Look-ups in named tables: a row name and a column name give one cell, copied from the table.

dokela:
fields: donivo, suv
povo: [129, 95]
saku: [161, 182]
gelako: [29, 110]
milodal: [137, 141]
variz: [175, 139]
nado: [192, 159]
fakilaf: [100, 199]
paf: [185, 80]

What is the suv of fakilaf in dokela?
199
What is the suv of nado in dokela?
159
What is the suv of saku in dokela?
182
What is the donivo of nado in dokela?
192
What is the donivo of saku in dokela?
161
What is the donivo of milodal in dokela?
137
What is the donivo of fakilaf in dokela?
100
What is the suv of paf in dokela?
80
What is the suv of povo in dokela?
95
What is the suv of variz in dokela?
139
What is the donivo of variz in dokela?
175
What is the donivo of paf in dokela?
185
What is the suv of milodal in dokela?
141
What is the suv of gelako in dokela?
110
What is the donivo of povo in dokela?
129
What is the donivo of gelako in dokela?
29

mok
          zut  bedabe   zal   lok  lumevim  novani
gol      4534    5342  4493  3985     4205    4996
lili     3601    3821  4798  2200     5138    2812
kibo     3641    5380  3415  6513     4883    5806
nefiv    4437    4506  4572  4407     4809    4197
sevivig  4340    4989  4409  4117     4881    4571
zofe     3335    2742  3793  5120     3766    4438
bip      4514    4309  4516  4105     4216    5137
geg      4392    5272  4644  4628     3802    4824
vaz      4280    4343  4311  4058     3845    4308
gikif    4080    4608  2567  5671     3954    3725
rarafe   3407    7054  3491  1238     4267    5281
gem      4818    4907  4004  5166     4294    3701
diniku   4471    7534  3619  5368     5503     617
bop      3518    2854  4400  3199     4245    5338

gikif, lok => 5671
geg, zut => 4392
gol, lok => 3985
lili, lok => 2200
gem, zal => 4004
kibo, zut => 3641
bop, zal => 4400
vaz, novani => 4308
gol, lumevim => 4205
zofe, zal => 3793
zofe, bedabe => 2742
rarafe, bedabe => 7054
rarafe, zut => 3407
vaz, lok => 4058
bip, lok => 4105
bop, bedabe => 2854

likufo =
|  | nog | vofeti | zadas | vete | mos |
|---|---|---|---|---|---|
| nof | 396 | 92 | -706 | 96 | 160 |
| mel | 520 | 102 | -437 | 34 | 68 |
| lisodid | 139 | 94 | -786 | 114 | 173 |
| mipeb | 365 | 105 | -594 | 31 | 64 |
| digusad | -115 | 121 | 57 | 36 | 2 |
| gana | -276 | 121 | -59 | 49 | 18 |
| dumesi | 142 | 100 | -882 | 71 | 121 |

What is the nog of gana in likufo? -276
What is the vofeti of nof in likufo? 92
What is the zadas of lisodid in likufo? -786
What is the vofeti of mel in likufo? 102
What is the vete of gana in likufo? 49
What is the nog of mel in likufo? 520
What is the zadas of digusad in likufo? 57
What is the zadas of mipeb in likufo? -594
What is the vete of dumesi in likufo? 71
What is the mos of nof in likufo? 160
What is the vete of nof in likufo? 96
What is the vete of mel in likufo? 34
What is the mos of lisodid in likufo? 173
What is the zadas of nof in likufo? -706
What is the vofeti of mipeb in likufo? 105
What is the nog of nof in likufo? 396
What is the vete of digusad in likufo? 36
What is the mos of dumesi in likufo? 121
What is the nog of mipeb in likufo? 365
What is the zadas of dumesi in likufo? -882
Row with the largest zadas: digusad

Table kat
fields: tir, reso, nupo, buf
vib: [-11634, 35341, -39734, -59027]
ziv: [-52863, 56116, 28256, 34550]
rutalem: [-26872, -6274, -36698, -22048]
botofu: [-34238, 13400, -76871, 33693]
fom: [-9162, -15471, -29695, -25685]

What is the reso of rutalem in kat? -6274
What is the reso of vib in kat? 35341
What is the nupo of ziv in kat? 28256
What is the nupo of botofu in kat? -76871
What is the tir of ziv in kat? -52863
What is the buf of vib in kat? -59027
What is the reso of ziv in kat? 56116
What is the reso of fom in kat? -15471

nelo
|  | zatu | turizaf | nifido | dadu | dol |
|---|---|---|---|---|---|
| vodev | 5.558 | 4.132 | 5.317 | 6.062 | 5.322 |
| betele | 8.050 | 2.650 | 2.657 | 7.364 | 3.280 |
| zup | 4.713 | 5.416 | 7.303 | 4.289 | 7.637 |
| pezores | 3.828 | 6.761 | 3.991 | 3.759 | 4.122 |
| karila | 0.834 | 4.989 | 6.010 | 1.497 | 5.461 |
| mes | 5.316 | 6.116 | 5.482 | 5.486 | 5.397 |
| mek | 6.650 | 4.547 | 6.942 | 6.454 | 6.540 |
| vez | 3.648 | 4.282 | 2.792 | 3.158 | 2.601 |
| dinuf | 2.413 | 4.068 | 8.029 | 3.454 | 7.827 |
| nit | 2.106 | 8.139 | 5.784 | 2.339 | 6.088 |
| veg | 4.273 | 0.135 | 5.775 | 4.450 | 5.474 |

nit, dol -> 6.088
pezores, nifido -> 3.991
zup, turizaf -> 5.416
pezores, turizaf -> 6.761
betele, nifido -> 2.657
karila, turizaf -> 4.989
mes, dadu -> 5.486
betele, turizaf -> 2.650
nit, zatu -> 2.106
vez, turizaf -> 4.282
nit, turizaf -> 8.139

